[-12 -19  41  -1 -30 -10  11   9  27  49 -17 -26 -12   2   1   4 -35 -22
 -42   8  24  18  20   5  33 -43  -3  57   6  -8  17  -6   5  14  -1  -4
 -24  22 -20   5 -20   8  29] : 10
[ -8  15  82 -43  16  42  66 -38 -17  16  14  23 -42  -1 -20 -23 -22 -13
   3  12  31  59  39  37  -9  17 -11 -54  56  -4  16 -24  -1  37  15   3
  10 -30 -45 -32  39  69  23] : 0
[ -4  22  70 -46   1  32  34  -1   0  -9   7 -24  11 -23   4 -24 -19  16
 -14  17  -2  12  -4   6 -23  21  -7 -23  38 -36 -15   2   3  15  16   4
 -25  15 -41  17  18  51  16] : 3
[ 16 -15  -7 -13  27  37 -21 -11  -8  21 -16  17 -22  15 -13 -15  -3  14
  -5  -4 -21 -19  10   1 -10  -6   1  11  22 -35  16 -17  -5   3  -9  12
  -6 -12   7 -28  27  33  12] : 10
[-25 -18 -13  25  41   2   3  33  13   6 -40  30  28   6 -38  27 -11   5
   7 -10  48  37   2  -8  -3  22  14  41 -16  23   1  11 -13 -24 -42  -2
  25  29 -42 -11  13 -16  -2] : 8
[-11  -7  20   5 -47 -22   4  30  16 -41  11 -24   3   3  17  -9 -18  11
  17  11 -30 -16 -21  15  21   3  -8  12 -20   8 -29  23  14 -17  -5  31
 -38  34  32  22  11  14  13] : 2
[ 32  25  21  13 -21 -19 -22 -21  33  49  25 -18 -13  19  20  -5 -24   3
 -12  14  27  33   2   5  14  -1  15  31  12  38  -5   3 -28 -17  24 -14
  -1  21   0  27  -3 -32 -23] : 7
[ 16  19  40  -6 -33 -14  13 -12  16  33  19  -3 -30   8   2   0 -22  -4
 -22  19   2  21   8  22   1 -29  12 -15  21   3   4  -7  -1 -19   7  -5
 -28  35 -14  25  12  47  -2] : 6
[ -9 -22  24  -6 -84 -47 -55  25  92  -5  -3 -82  48  11  34  -4  -7  -5
 -53 -17   1 -53 -11 -14  15 -21  -1  45 -41  -2  -4  12  31 -68  25   9
 -22  68  -6  -6 -39 -48   3] : 3
[ 10  28  20 -22  -3 -15 -13  -6  40   4  19  25  16   4  -7 -11   1  11
 -34 -24  22  43 -11   8   6 -22 -27 -46 -33 -34  27 -45   0 -10  -1  -5
  -7   5 -48 -32  -2 -10  29] : 12
[ 15  26  68 -40  27  48  53 -43   7  26   6  12 -29 -20 -20  -8 -26 -25
  -4  21  35  74  68  20  -8   0  -3 -45  44 -26  24 -11  12  27  -9 -24
 -11 -49 -52  20  33  61   1] : 0
[ 23  23  -2   4  58  43  21 -50 -36   8   9  60 -38 -21   0   7   0  20
  48  33   7  36  24   4 -25  30 -11 -16  45 -13  -7  30 -26  14 -21   7
   3 -58  10  17  61  49   5] : 5
[-17 -14 -21   0 -44 -59 -48   4  37  26  14 -35  42  17  19  12   5  -1
 -25   2 -14 -16  -3 -25   8 -29 -24  39 -37  -9  -3 -16  -3 -59 -14 -29
 -24  71   9   3 -37 -39 -11] : 1
[-13   3 -31  24 -43 -26 -64 -21  25  19  25 -26  15  -5  56  -9   9   5
 -26  25  -3 -62 -20 -30  -1 -17   7  42 -15   6 -34   5  -2 -54   0  14
 -34  35  42   6 -30 -31 -17] : 1
[ 22  41  72 -19  14  30  52 -31   4   3  -6  41 -28 -22 -20 -22 -13   6
  17  16  42  97  47  10 -11  30 -28 -56  26 -30  25 -16  22  34   1   9
  34 -59 -55  -1  34  67  37] : 12
[ 17   3   8 -29   1 -12  -3  29  43  -4  -3  12   4 -19   1   2  -2  13
 -24 -17   5  -2   6  13   7 -23 -22 -10  -4 -21   1 -45  15  11  25 -22
 -12  -1 -13 -21 -11 -20  30] : 4
[-31  35  62 -33  49  46  61 -25 -11   4 -15  20  -9 -42 -17   4  -9  22
  14  24  52  85  17 -13  -2  28 -19  -7  42  -5  -8 -38 -21  48  -6  12
  19 -28 -57 -23  35  50   3] : 9
[ 29   9  19   4 -17 -53  -2  -8  35  64  22 -23   8  15 -17  15  -8 -16
 -29  13  -1  24  -3   3  28 -42 -14  39  11 -26  23 -11 -25 -10 -12  -7
 -32  36 -19  23  -1 -26  17] : 5
[-13  -3 -34   8 -56 -72 -51  38  65  17  33   0  57  41  56  38  10  -3
 -77 -29 -33 -76 -47  -4  36 -88  -1  20 -57  13 -13 -14  -8 -99  42 -29
 -49  71  42  29 -70 -85  -3] : 6
[ -6 -13 -54  29 -44 -27 -45  16   7   4 -25  -8   8  18 -13   6  -6   5
 -10 -11  -9 -19  18  -1  -2 -24  -6  31  16  10  56   3   8 -23 -15  15
 -21  27  10 -38   9  26  27] : 8
[  6 -32  35 -21 -67 -39  11  13  47  17  14   3  35 -14 -15  25   2   2
 -47 -24  17 -12   2  23  18 -33  15 -23 -47 -12   3 -33  41 -21  40 -29
   6   4 -31 -13 -18 -44  33] : 6
[  6   5  41  11 -23 -18  47  -4  36  14   7 -25 -24  -7  -4  -5 -28 -32
 -20  14  18  19  39  11  31 -40  -9  17  28 -26  24  -2   1   5   7  -4
 -37  51 -13  14 -14  44  17] : 2
[-40  -9  52 -41 -27  -7 -31   0  57  27   2 -29   9   5   3 -15  -7   2
 -39  -5  17 -15 -31 -12  -1  -6   7   6 -57  17 -46 -28  -7 -32  11  17
 -16  59  -3 -31 -28 -15   5] : 10
[-33  -9  18 -20  15  20  -5   8 -23   1 -10  27  -1 -19  -4  32  -2  24
   1  15  17  53  -1   7  17  -5 -10  25   6  34 -21 -52 -15  57 -27   4
  -1  25 -11 -24   0  45  24] : 2
[ 14  27   1   6 -12 -43  -7  -4  32  32  28 -16  13  10   9 -10 -19  -4
 -10   6  25  19  -7   5  20 -10   4  36 -12 -36   9  14 -10 -36   5  -6
  -9  40  10 -17  -8 -35  -2] : 5
[ -7 -32 -34  37   0 -28 -12  36  -7   1 -19  -9  54  10  -4  58   6  -2
  13 -18  -2  -8   4 -42  49 -28 -22  64 -25  46 -27   4 -38   3  -2 -34
  13  49   8  51 -44 -69 -13] : 2
[ 37 -16 -63  35  -8  -7 -43  29 -15   9 -25  -4  65  40  18  -6   2  33
   9 -15 -31 -63 -42 -10  -9 -12 -10  96   8   4 -12  24 -17 -10   2   4
   5  47  37  -4 -47 -55  -2] : 12
[ -9  29  18   4 -21  -3  10   1  15   0  14  -8   0  -6   7 -14 -31 -21
 -14  28 -19  10   5   8  14 -23   4  34  14 -17  -6 -15 -19 -16  13  -8
 -15  38 -10  31  -6  10   3] : 2
[ -2 -30  -1 -16   2 -22  -9   9  35  -7  -6  28  -5  12  19  -7   6   7
 -32 -26   0 -25 -17   4   0 -47   9 -23 -27 -31  -7 -32   3 -25  14  -7
 -24  17 -20  -5  10 -41  30] : 11
[  1  -5 -43  25 -31 -16 -26   9  12  -9 -16 -26  17  31  15 -31 -10   9
  -5 -36 -25 -71   2 -15  -7 -36 -11  -3  21 -48  72  13   9 -41   7   2
 -11  44 -14 -39  -8 -25  -9] : 0
[-34  23 -11   7  20  16 -27 -18  10  -9  11  58  -2 -11  28  -8   4   8
   3  22 -13  -3 -42   7 -12 -19  10  15  10  22   2  32 -28 -40 -16   6
   2 -10  23  10   9  10 -21] : 6
[  5   0  28  -1  -9  -7  13  -5  22   0   5 -29 -16 -16 -12  -2 -23 -28
   9   4  35  37  38  11  29   8   0  24   9 -14  18   3   9   6 -38  11
   7   2 -18 -24  18  20   0] : 0
[-21  23  70 -59  22  20  17  12  15 -13  -9   7  -1 -40   7 -30 -25  25
  23  25 -24  58 -36  21 -37  37 -15  -2  27   0 -29 -20   1  33  11  -6
  17  -2 -32  14   2  12  11] : 4
[-22   3  65 -32 -13  22  29  -3  10  13  -7   6  14  -6 -17 -14  -8  -3
  -9  11  32  11 -10  26   1  25   3 -10  17   3 -21   0   3  11  17  13
  18  11 -21  13  13   2   5] : 6
[ -6 -27  14 -26 -35 -18  13  -8  21  -8  47   5 -17   8   4 -20  -7 -29
 -29   3 -18  18  -6  26  22 -35   0 -10 -18  -1  -5 -13  -6  -9  22  31
 -21  26   7 -10  -6   9  33] : 12
[ -1 -22  -3 -20 -37 -48 -31   5  26   6  34   4  45  13  28  -2   8 -23
 -47   3 -15 -50 -42   0   6 -61  -4  -3 -36 -31 -33 -10  -7 -35   8 -34
 -46  33  -9  32 -30 -57   5] : 1
[-13  26  49 -54  35  74  36 -62 -76  18 -16  71 -18 -20 -24 -33  -6  21
  15  34   2  34  31  19 -62  35  -9 -40  87 -79   8 -28   8  52  -9 -10
  29 -85 -52  -4  79  88  13] : 1
[-10  16  51  -6 -31   0  26 -51   4  39  12 -10  -6 -15  -2  -8 -28   5
 -31  15  43  58  44  17  -3  -4   3  -9  38 -21  44  25  31   0   9  -5
 -11  -1 -25  18  15  63  21] : 3
[-17   7  -1  -7  28  42  21  -9 -13  -3 -35  45  18   6   5 -14 -13  33
   6  13   3  -7 -19  12 -43  22  13   4  39 -20   4  -4  -4  22   9   9
  23 -12 -28  20  14  11   9] : 7
[ 20  15  31   5 -33 -30 -11 -34  48  42  33 -60  -6 -16   1   2 -21 -26
 -61  -9  51   9  40  -6  22 -33   7  13   9 -31  33   2   6 -32   8 -19
 -26  34 -33  -2   0   4  -5] : 3
[ -2  33  15   7  33  -4 -17  19  -5  24 -16  23  26   4  12  36   5   3
  33  10  19  42 -22 -29  32  19 -17  33  30   0 -29   8 -38  19 -13 -17
  20  13 -23  21  -7 -42  18] : 5
[-59  15  58 -31   8  64  21 -44 -43   0 -12  57 -41 -43   7 -52 -26  53
   7  40  15  22  18  33 -61  53 -16  -2   6 -26   5  19  12  10 -30  26
  13 -44 -15 -54  76  79  -9] : 1
[-27  39  60 -61  67  80  62 -28 -49  -9 -28  94 -50 -39 -42 -10  -5  12
  13  15  20  71  13  54 -35  42 -19 -74  93 -34  16 -48  12  95 -10  15
  25 -91 -45 -26  74 107  56] : 4
[-19  27  48 -15   3  24  55 -27 -24  37 -13 -10 -32 -38 -31 -23 -39 -14
   9  44  34  85  53   9  13  11  -3   7  81 -44  48  13   1  66  -6  13
  -6  -7 -54  28  55  61  36] : 5
[ -14   -1  -79   60  -37  -65 -101  -14   42    4   27  -43   31   21
   62   14    6    4  -33   -4  -20  -73  -52  -53   38  -65   15   65
  -63   35  -18   35  -26  -84   -6   16  -34   70   57   12  -52  -85
  -52] : 9
[-14  23  47 -35  15  -3  22 -25  14  16 -14  20 -19  -7  26 -15 -21 -10
 -34  27  21  27  -1  15 -19 -32  -2   4  23 -37 -22 -18 -13  17 -21  14
 -38  18   2  42   3  58  21] : 11
[ 29   3 -47   9  -6 -18 -43  25   1   9  -9  -1  19  23  14  -6  11 -11
  10 -12 -17 -46 -41 -21   1 -23  21  27   2  -9 -10  -3   0 -29   5 -18
  -7  18  38  -8 -39 -45  -1] : 10
[ -2 -18  -3   9 -18 -29  -2 -26  53  -3  -6 -21  -6   8  29 -17  -6 -15
 -27  -4  24 -13   2   0  19 -36  -7  33   2 -10  16  18  -7 -21  -1  36
 -30  48  19   7  -2  -7 -17] : 9
[ -2   2  17  16   4  -7  10  33  36 -13 -15 -25  51 -12  -7  33  -5  -9
  -4 -10  10   3  -3 -14  34   4 -10  46 -23  16 -18  -4 -29   8  10 -19
  36  18 -20  16 -34 -46  -7] : 6
[ -7   3  45 -58 -11 -22 -31 -12   1  27  40 -40  -2 -16  20 -27 -22  -3
  -6  23  11 -18 -27   4  -4   0  -7  36 -12  -3 -69   8 -30   0   3  -5
 -25  62  16  -8   7 -24 -14] : 5
[ -5  21 -19  42  -5  13  -4  -6   5  13  -5   8 -16   5   2 -25 -17   1
  12  17  14 -22  17 -24 -16  -7   8  34  -8  28  -7  46 -27 -34   7  -4
  -9  19  10 -18 -18  -7 -21] : 8
[ -4  11  22 -19  38  50  26  14 -45  -1 -24  57   4   0  -5  25  -2   7
  36   8   4  32  16   3 -12  23 -21 -35  49  -9   8  -9  -5  12 -27 -13
  17 -19 -34  -9  22  45  11] : 0
[ 32  25 -12   1  22  67  27  -7 -17  -3 -33  21  17  25 -33 -34  -3  42
  36   1   4   6  35 -12 -35  57   9 -46  55 -39  34  -8   1  15  51   6
  52 -36 -34   1  37   8  -6] : 7
[-29 -25   7   4  -2  -2 -10  10 -12  13  -3  -2  49  -8  13  38 -15  10
  -2  24  -2  16   0 -19   6 -11   2  56  -5  21 -34  24  -5  -9  -7 -36
  -2   6 -12  28 -15   0  -6] : 1
[  1   2 -71  31 -17 -12 -59   4  15  22   1 -20  27  18  14  -1 -11  18
   7   0 -30 -64   1 -12   3 -19 -27  53 -19  15 -10  39  -4 -47   7 -38
 -23  45  57  10 -47 -66 -23] : 4
[-46  -3  10  18 -26 -25 -20  31  38   4 -31  -8  69 -21   8  61 -12  -8
 -30  -9   8   7  -2   9  28   5 -10  46 -47  51  -5  22  10 -28 -11 -32
  12  44   5  48 -37 -34  11] : 6
[  0  -9 -21 -21   1 -39 -23  19  46  -1  27   7  25  24  23  11  -2  18
 -57 -24 -32 -53 -43  17   7 -53  -3   5 -17 -46 -22 -54   8 -32  28   2
 -28  25  12 -13 -32 -32  29] : 4
[  9  19  34 -63  23  50  35 -17 -36 -15  14  51 -47 -14   0 -23 -10  24
   9  13  17  47  19  20 -40  32   0 -78  47 -42 -32 -72 -17  43  10  21
 -17 -29 -45 -21  63  76  38] : 8
[ 42  16   6  -8  55  27  15 -26 -44  -9 -25  77 -16   0 -15 -30  23  13
  26  10 -10 -10 -16   8 -52  17   6  -5  68 -50  -6 -28 -21  37 -20   8
  39 -55 -26  -7  60  43  -1] : 1
[ 11  -2  -8   4  22  15 -16 -27 -44  -6 -37  41  11   4  14 -13   9  34
  35   3 -14 -11 -45 -19 -28   2   9   1  59 -41   6   5   0  29 -10  15
  33 -16 -31  -1  19   5  -4] : 9
[-12   6 -60  62 -77 -53 -91  -5  55  33  26 -37  11  27  32   3  -5  -7
 -35  -7  -5 -65 -10 -17  18 -36  -4  53 -63  78  -4  43 -24 -95   5  -4
 -57  67  61 -11 -46 -74 -16] : 8
[ 12  10  44 -12  17  11  42 -30 -19  27 -15   8 -16  -7 -15 -21 -17   2
  -5  11  19  33  16   1 -11 -23 -18   1  63 -45  25 -19 -39  47   5   8
   6 -16 -37   5  25  36  19] : 11
[-49 -40  31 -41 -47   9  20 -17  36  16 -17 -35  14  -3 -26 -24 -28  21
 -33 -13  15  -9  25  16 -17  10 -14  27 -33 -17   5 -20   6 -16  13  40
 -10  37   7 -45  12  31  20] : 10
[ 31  -7  31 -59   7  -8   1   0  20 -20  34 -28  -9  -9  26 -26   7   6
 -11  16  -1 -13 -39  -9   3 -26 -14  18  -2 -19 -61 -50 -50  18   4  37
 -29  25   6 -24   8  -1 -30] : 9
[ 30 -13 -14  33 -37 -70 -49 -16  80  48  19 -36  33  28  15  31   5 -12
 -28 -10  -9 -24   4 -26  49 -49  -8  48 -23 -30   3  22  -9 -48   6  -3
 -31  50  15  24 -38 -55  23] : 5
[ 30  -2 -27  15 -11   0 -38  -6 -10  32 -25 -19  22  21   4  -1  -6  25
  10 -18 -28 -45  15 -20  -6   9 -22  33  39 -55  34  19 -13 -10  15  -3
  11  18  -3   3  20 -42  -2] : 5
[-12  10  32  17 -44 -47   2   1  43  26  -3  -3  17   2   4  10 -33 -17
 -26  14  14  43   1  11  40 -56   7  74  -9  -8   3  10  -8  -3 -17 -10
 -23  46  -8  41 -26   3   8] : 2
[-53   7  42 -38   9  37  22   9 -30  -7 -35  26  14 -20 -18 -33 -18   6
  -2  22  21  23  -5   7 -23  23  -4  -3  20  -5  -5  -9 -22  16   9  29
  34  -5 -26   2  46  17  10] : 11
[-10   4   8  13  -3 -28 -12  36  46  20 -20 -12  32  10  -6  25 -11 -13
 -13   4  10  45  -1  -8  32 -22 -23  71 -34  37  -3  -2   0 -11 -27 -28
  -5  66 -17  -1 -56 -22  21] : 12
[ -9  -2  64 -50  28  31  39   5 -17 -15 -30  24 -45 -19 -12 -30  -6  -5
  19  15   1  -3   6  -5 -15   1 -10   2  40 -45 -42 -17 -32  43 -16  30
   7  -8 -23 -15  49  47  14] : 11
[ 19 -20 -30  18   9 -12 -13  11   8 -27 -35  16  41  17  -5  -2  15  11
  11 -29  -9 -57 -33 -15  -1 -11   0  49  18 -28 -20 -10 -44  12  -8  33
  18  39   9  24   0 -30 -12] : 2
[ 40  11 -62  17   0 -31 -68 -50   3  13  30  -4 -23   7  26 -25  19  19
 -13  -4  -9 -47 -10 -19 -13 -32  11   9  -7   4 -17   7 -17 -28 -27  -5
 -48  47  40  34  12 -15 -21] : 3
[-23  12  11  -2  47  14  15  31 -12   9 -32  57  43 -10  -2  36 -10   1
  32  13  42 104 -21  -2   2  12 -13  41  15  52 -16  25 -22   4 -40 -31
  19  18 -31  45 -13  -6   2] : 12
[  7  59  99 -51  66  68  43 -38  -7  12  -6  44 -46 -21 -26 -33 -23 -17
 -19  34  64 114  34  37 -24  27  -4 -48  69 -41  34 -27 -17  48 -23  -1
  23 -25 -92 -10  64 114   6] : 3
[-10   7  42 -27  67  26  32  19 -48  23 -10  38   9 -13 -25  44   2  17
  32   8  33  55   0  -7  -1  40 -16 -20  16  -5 -19 -14   2  34 -14 -35
  40 -21 -48 -24  19  -3  18] : 5
[ 17  25  30  -9  28  16  44 -35   2   6  26   4 -37  -1 -11 -22 -13 -44
   4  22  13  58  19  23   1 -13   0 -16  51   1  36 -11 -29  22 -15  11
   1 -19 -14   0  14  49  -9] : 0
[  9  -2  65 -43  -4   8  14 -16   1  26  25 -30  -2  -8   1 -18 -22  -9
   0  30   1   6 -18  21  -7  29   0  19  23 -28 -48   0 -19  22  14  18
  -5  32 -13   0  13   2  16] : 5
[-22  36  82 -55  27  66  59  -5 -46 -32 -25  49 -40 -29  -7 -48  -9   5
  43  40  19  60 -15  19 -53  64   7 -70  67 -38 -27 -10   4  49 -21  25
  10 -56 -69  20  85  69  -1] : 1
[-10  31 -19  19 -31  -6 -43 -15  24   7  30 -24  -4 -27  22 -22  -1   9
 -17  17  -5 -46 -17 -13   3 -17  -6   2 -34  24  -8  -2  -6 -34  -3  -4
 -54  52  33  -1 -25 -30 -14] : 2
[-25  10  84 -49  26  19   7  24  25  10 -19 -13   1  -1  13 -25 -25  10
   1   4  22  40 -26 -11  -8  10 -11   9   4   9 -19  -9  -2   3  14 -10
   9  -4 -34  -6  -1  -1  -3] : 10
[ 27  22 -36   4  52   1 -17  24 -36  -3 -26  42  30  18   5  -3  10  28
  20 -17 -20 -49 -63 -12 -17 -22   4  24  61 -16 -28  -1 -14  36  16 -22
  17 -33   9  26 -15 -46  -3] : 4
[-45  11  28   7 -31  -2  26 -21  38  36   0 -14 -28 -12  -7 -22 -31  -3
 -21  32  12  23  18  -4   0 -17  11  28  21   7  34   6  -2 -10   7  12
 -12  27 -31   7   3  13   6] : 7
[ 10  16  48 -14  60  12  15  15  -6  -2 -30  24  20 -15  -9   3  18  10
   2  -8  37  51 -30 -16  -4  15  16   5  47  15  -2 -13  -1  52   1 -12
  43 -19 -55  15   1  -5  11] : 3
[-41 -16   5  35 -63 -23 -36 -29  33  22  10 -45  36  20  15 -33 -24  24
 -22  18  -9 -42  -8 -12   2  -4  -4  78 -60   9 -19  51  -3 -48   3  13
   0  15  13   5 -12 -58 -32] : 1
[-15 -20 -46  14 -16  -7 -23  24 -20  17 -43   7  -8   5  -7   8 -21  52
   0 -15 -24 -28  17   9  -5 -16 -14  64  11 -22  34   5  36  10 -22   3
   4   3  23 -29   8  -2   4] : 4
[ -6   9  52 -34  26  33  58 -30 -18  23  -3  36  -9 -17 -25 -20 -19 -12
 -12  18  67  62  12  25 -18  14   5   1  41 -11 -15 -17  -6  40  -6  25
  21 -14 -38   8  25  44  15] : 12
[-30  22 -17   0  40  45  27 -43 -36  -5  12  35 -23 -10   3 -34 -14   7
  25  26   6   3  26  -7 -17   8  -1 -24  27   4  -6  26 -17  -8 -17   7
 -14  -8  10  30  34  33 -15] : 0
[  4  -5  25 -18 -15 -10  -2  -5   8  12  -8  24   6  -6  19 -14 -18   3
 -37   5  24   3   2  19 -14 -35   4  -6 -17 -30   1 -34   1   5  24 -20
   6  19 -24 -28 -15   3  34] : 11
[-47   3  38 -16 -41 -33  -6  -7  29  31   1 -17  16  -4  -3 -22 -23   8
 -18  14  16  -3 -13   7   2   5  -5  47 -29 -17  -4  13   2 -25   4  21
  11  55  -6 -37  -1 -20  15] : 5
[ -6 -44  -1  -4 -35  30  39  -3 -22  30 -33  -1  -8   3 -20 -27 -20  32
  -3   7 -23  12  44  12  -7  -1  -1  62  32 -16  30   5  26  37  15  36
   3   8  -3   0   7  15  28] : 12
[-44  25  79 -31  -8  45  65 -26 -12  13 -15  22  -6 -17  -6  -4 -43   7
 -15  24  38  68  49  33  -9  16 -11 -21  45 -30  18   1  25  19  12   7
  -8 -22 -29  33  35  81  16] : 2
[ 40  10 -43  22   2 -20 -53 -26  16  31  44 -22   0  -5  17 -12  16 -24
 -14   8  -6 -40 -40 -21   9 -32   9  17 -10  45 -26 -10 -55 -21  13  -6
 -35  40  58   8 -45 -36  -7] : 10
[ 29 -15 -71  41  -1 -24 -60 -43  -1  16  36 -15  20   9  52  -3  12  -7
 -39  11  -8 -73 -16 -19  -5 -42  14  66 -15  22 -18  42 -28 -44  -3   5
 -17  39  77  49 -45 -35 -41] : 3
